m =
array([[ 1.59,  0.95,  1.74, -0.85],
       [-2.56, -1.13,  2.29,  0.89],
       [ 0.93,  0.74,  0.09, -0.54],
       [ 2.43,  0.66,  1.67, -1.53],
       [ 0.23,  0.19, -0.92, -0.36],
       [-0.59, -0.23, -0.02, -0.01],
       [ 0.58, -0.11,  0.13, -0.72],
       [-0.83, -0.23,  0.16,  0.15],
       [ 1.58, -0.19,  0.19, -1.39],
       [ 1.40, -0.23,  0.25, -1.30]])
Indices start at 0.
The top entry of the column that holds the largest entry: 1.59
Which number is the entry at row 1, column 0?
A: -2.56
Which number is the entry at row 0, column 1?
A: 0.95
The top-right entry -> -0.85
Which number is the bottom-right entry?
A: -1.30
The bottom entry of the column that holds the largest entry -> 1.40
The entry directly above 0.09 is 2.29
Which number is the entry directly below the smallest entry?
A: 0.93
The entry directly below 0.23 -> -0.59
The entry in row 1 and column 1: -1.13
Which number is the entry in row 2 and column 2?
A: 0.09
The entry just left of -0.85 is 1.74
Which number is the entry directly below -0.72?
A: 0.15
The entry just left of -0.02 -> -0.23
Which number is the entry just right of 0.13?
A: -0.72
Which number is the entry just left of 0.16?
A: -0.23
The entry just left of -1.53 -> 1.67
The entry just left of 0.66 -> 2.43
Which number is the entry directly below 1.67?
A: -0.92
Which number is the entry directly below the largest entry?
A: 0.23

a = [147, 249, 129, 44, 145, 215, 111]
The 2nd entry from the left is 249
What is the second entry from the right?
Answer: 215
The 1st entry from the right -> 111

Questions about the matrix below.
1) The entry in the bottom-right corner?
2) The third entry in reading order?
3) The entry just right of 0.127?
4) The first entry in the row that holds the smallest entry?
5) The entry just left of the largest entry?
6) The 3rd entry from the end, reading row by row?
7) The entry just right of 1.526?
8) The entry just left of 1.588?
[[ 1.729  1.764  2.203  1.526  1.552  1.728  1.588 -0.437]
 [ 0.127  0.881 -2.362 -1.045  2.032 -1.438  0.199  1.113]]
1) 1.113
2) 2.203
3) 0.881
4) 0.127
5) 1.764
6) -1.438
7) 1.552
8) 1.728

Read these off the matrix that follows. Indices start at 0.
1) The bottom-left entry?
2) The entry at row 2, column 0?
3) The entry in the bottom-right corner?
4) The entry directly above the largest entry?
5) The entry directly above the smallest entry?
6) The entry just right of the smallest entry?
7) The entry at row 0, column 0?
8) The entry at row 0, column 1?
-55; -14; 43; -57; 2; -57; -27; -57
36; 2; -35; 49; 5; 56; 13; 36
46; 6; -43; 52; -12; 62; 21; 44
46; 8; -46; 51; -6; 57; 16; 47
-26; -8; 13; -20; 11; -23; -16; -26
-47; -6; 38; -49; 12; -62; -23; -47
39; 6; -25; 34; -11; 44; 19; 41
1) 39
2) 46
3) 41
4) 56
5) -23
6) -23
7) -55
8) -14

X = 28; 10; 71; 83; 51; 0; 86; 8; 10; 0; 39; 39; 2; 35; 78
Which number is the entry just right of the centre entry? 10
The entry just left of the largest entry -> 0
The 2nd-last entry is 35
The second entry from the left -> 10
The entry just left of 2 is 39
The last entry -> 78
Which number is the fourth entry? 83
